Below are the code and all the weights of a small trained network. Each question names an input and a target symbol and asks about switching units off, where a switched-off unit gives its printed mean instead of its output.

import numpy as np


def w(rows, s, z=0):
    codes = np.array(rows[::2]) - 128.0
    scale = np.full(codes.shape[1], s)
    scale[-1] = z or s
    return codes * scale


def f(y):
    return y / 2 * (1 + np.tanh(0.7978845608 * (y + 0.044715 * y**3)))


def softmax(a):
    e = np.exp(a - a.max(-1, keepdims=True))
    return e / e.sum(-1, keepdims=True)


def log_softmax(a):
    a = a - a.max(-1, keepdims=True)
    return a - np.log(np.exp(a).sum(-1, keepdims=True))


def net(x, mask):
    ids = ['ΔΩβημπ'.index(c) for c in x.split()]
    T = len(ids)
    res = E[ids] + P[:T]
    u = 0
    for l in range(2):
        q, k, v = (res @ M[l].T for M in (Q, K, V))
        z = softmax(np.where(np.tri(T) > 0, q @ k.T / 3**0.5, -1e9)) @ v
        res = res + np.where(mask[u], z, O[l][:, -1]) @ O[l][:, :-1]
        u += 1
        y = f(res @ A[l][:, :-1].T + A[l][:, -1])
        res = res + np.where(mask[u : u + 8], y, B[l][:, -1]) @ B[l][:, :-1]
        u += 8
    return log_softmax(res[-1] @ U[:, :-1].T + U[:, -1])


Q, K, V, O, A, B = {}, {}, {}, {}, {}, {}
E = w([
[255,197,91,45],'Δ',
[114,64,174,206],'Ω',
[157,221,90,202],'β',
[138,163,71,206],'η',
[16,127,161,120],'μ',
[141,74,65,77],'π',
],0.0075)
P = w([
[138,241,248,252],'0',
[148,212,171,233],'1',
[160,184,134,205],'2',
[167,168,91,177],'3',
[168,139,80,157],'4',
[173,122,61,141],'5',
[183,105,44,125],'6',
[179,92,36,112],'7',
[192,84,34,101],'8',
[199,71,14,87],'9',
[206,60,14,82],'10',
[210,53,13,78],'11',
],0.0026)
Q[0] = w([
[164,105,69,187],'0.h1',
[184,142,84,144],'0.h1',
[152,247,12,181],'0.h1',
],0.015)
K[0] = w([
[227,66,131,131],'0.h1',
[228,156,159,158],'0.h1',
[250,234,77,57],'0.h1',
],0.011)
V[0] = w([
[142,203,77,85],'0.h1',
[168,146,119,119],'0.h1',
[255,98,177,151],'0.h1',
],0.0098)
O[0] = w([
[110,230,121,253,254],'0.h1',
[96,191,125,160,198],'0.h1',
[38,224,119,107,214],'0.h1',
],0.0064,0.0036)
A[0] = w([
[199,190,133,151,101],'0.n1',
[74,88,120,186,84],'0.n2',
[221,91,143,252,73],'0.n3',
[173,123,115,39,1],'0.n4',
[145,60,92,76,146],'0.n5',
[147,136,192,135,72],'0.n6',
[131,191,116,74,58],'0.n7',
[19,157,206,59,99],'0.n8',
],0.016,0.0048)
B[0] = w([
[216,111,94,72,255],'0.n1',
[83,83,129,91,137],'0.n2',
[79,133,135,243,172],'0.n3',
[95,125,45,237,119],'0.n4',
[167,197,133,25,134],'0.n5',
[66,133,21,136,114],'0.n6',
[100,46,63,177,159],'0.n7',
[63,84,112,252,126],'0.n8',
],0.019,0.0083)
Q[1] = w([
[83,73,122,74],'1.h1',
[158,138,1,115],'1.h1',
[159,183,80,168],'1.h1',
],0.026)
K[1] = w([
[89,93,93,63],'1.h1',
[250,143,52,89],'1.h1',
[212,161,92,165],'1.h1',
],0.024)
V[1] = w([
[123,225,202,96],'1.h1',
[117,245,199,102],'1.h1',
[174,24,130,2],'1.h1',
],0.0073)
O[1] = w([
[133,129,199,163,14],'1.h1',
[141,122,220,168,2],'1.h1',
[2,177,59,111,232],'1.h1',
],0.0074,0.0092)
A[1] = w([
[119,143,149,131,146],'1.n1',
[96,142,143,79,68],'1.n2',
[137,125,175,136,88],'1.n3',
[6,78,162,249,61],'1.n4',
[42,77,158,225,254],'1.n5',
[77,86,115,238,76],'1.n6',
[156,136,133,70,48],'1.n7',
[145,150,188,59,153],'1.n8',
],0.016,0.0076)
B[1] = w([
[123,123,169,128,127],'1.n1',
[154,125,104,142,156],'1.n2',
[115,140,81,103,148],'1.n3',
[174,252,163,78,214],'1.n4',
[87,90,130,222,254],'1.n5',
[111,102,140,64,182],'1.n6',
[106,151,138,159,180],'1.n7',
[123,99,151,91,165],'1.n8',
],0.035,0.0064)
U = w([
[101,204,136,153,41],'Δ',
[61,77,111,210,150],'Ω',
[116,133,153,45,212],'β',
[253,155,111,174,175],'η',
[66,177,48,119,166],'μ',
[123,146,113,138,2],'π',
],0.0051,0.0048)

Each question gives the input, a string of symbols that net reads in full, and the target symbol t.
The units are the heads (3 rows each of Q, K, V and O) and the neurons (one row each of A and B). Each row of codes is followed by its name. A weight is (code - 128) times the scale printed after its matrix; where a second scale follows, it is the last column's (O, A, B and U).
mask holds one flag per unit, layer by layer, with each layer's heads first. A switched-off unit (its flag False) gives its mean, the last column of its rows in O or B, instead of its output. The means were averaged over made-up inputs and are rounded, as every weight is.
A unit's drop is (log p(t) with every unit on - log p(t) with that unit switched off) / (log p(t) with every unit on - log p(t) with every unit switched off).
The circuit of an input: a set's keep is (log p(t) with only the set's units on - log p(t) with every unit switched off) / (log p(t) with every unit on - log p(t) with every unit switched off). Starting from the 12 units with the biggest drops (on a tie, the unit counted first), units are removed one at a time, each time the one whose removal leaves the highest keep (on an exact tie, the one counted first), for as long as the keep stays at least 0.8.
units of the circuit, in order: the units of the circuit, biggest drop first
unit that matters most: the unit with the biggest drop
k most important neurons: the k neurons with the biggest drops, biggest first
k most important neurons of layer l: the k neurons of layer l with the biggest drops, biggest first
drop when u is switched off: that unit's drop, to one decimal
input μ μ μ μ μ η μ Δ β Ω, target Δ: units of the circuit, in order : (1.n4; 0.n1)
input β η β π β Δ Ω β μ β β Ω, target Ω: units of the circuit, in order : (0.n1; 1.n5)
input β Δ η β η β μ, target Δ: 2 most important neurons of layer 0 : (0.n1; 0.n8)
input Δ β Ω Ω, target Ω: unit that matters most : 0.h1
input β β Ω, target Δ: units of the circuit, in order : (1.n4; 0.n3)
input β Ω β β μ, target Δ: 2 most important neurons of layer 0 : (0.n8; 0.n1)
input β Ω μ Δ β Ω π β Δ μ, target Ω: 4 most important neurons : (0.n8; 0.n1; 0.n5; 1.n4)
input μ β Ω Ω η η μ β Ω β Ω, target β: units of the circuit, in order : (0.h1; 0.n5; 1.n8; 0.n7)
input π β η β Δ Ω μ μ, target Ω: 4 most important neurons of layer 0 : (0.n8; 0.n1; 0.n3; 0.n5)
input Δ β β μ Ω Ω β Ω, target β: 2 most important neurons of layer 1 : (1.n5; 1.n8)
input β Δ β Ω η Δ μ μ μ μ, target β: 2 most important neurons : (1.n8; 0.n5)
input β β β β β β β β β Ω β β, target η: 2 most important neurons : (0.n3; 1.n5)
input β β Ω μ β π η, target Ω: 4 most important neurons : (0.n1; 1.n5; 0.n3; 0.n5)
input β β β β β, target η: 2 most important neurons of layer 0 : (0.n3; 0.n1)
input β η η β π, target β: drop when 1.h1 is switched off : 0.4
input β β β β β π β β β μ β η, target Ω: drop when 0.n8 is switched off : 0.0
input μ β μ μ Δ Δ π η Δ μ, target β: drop when 0.n1 is switched off : 0.2
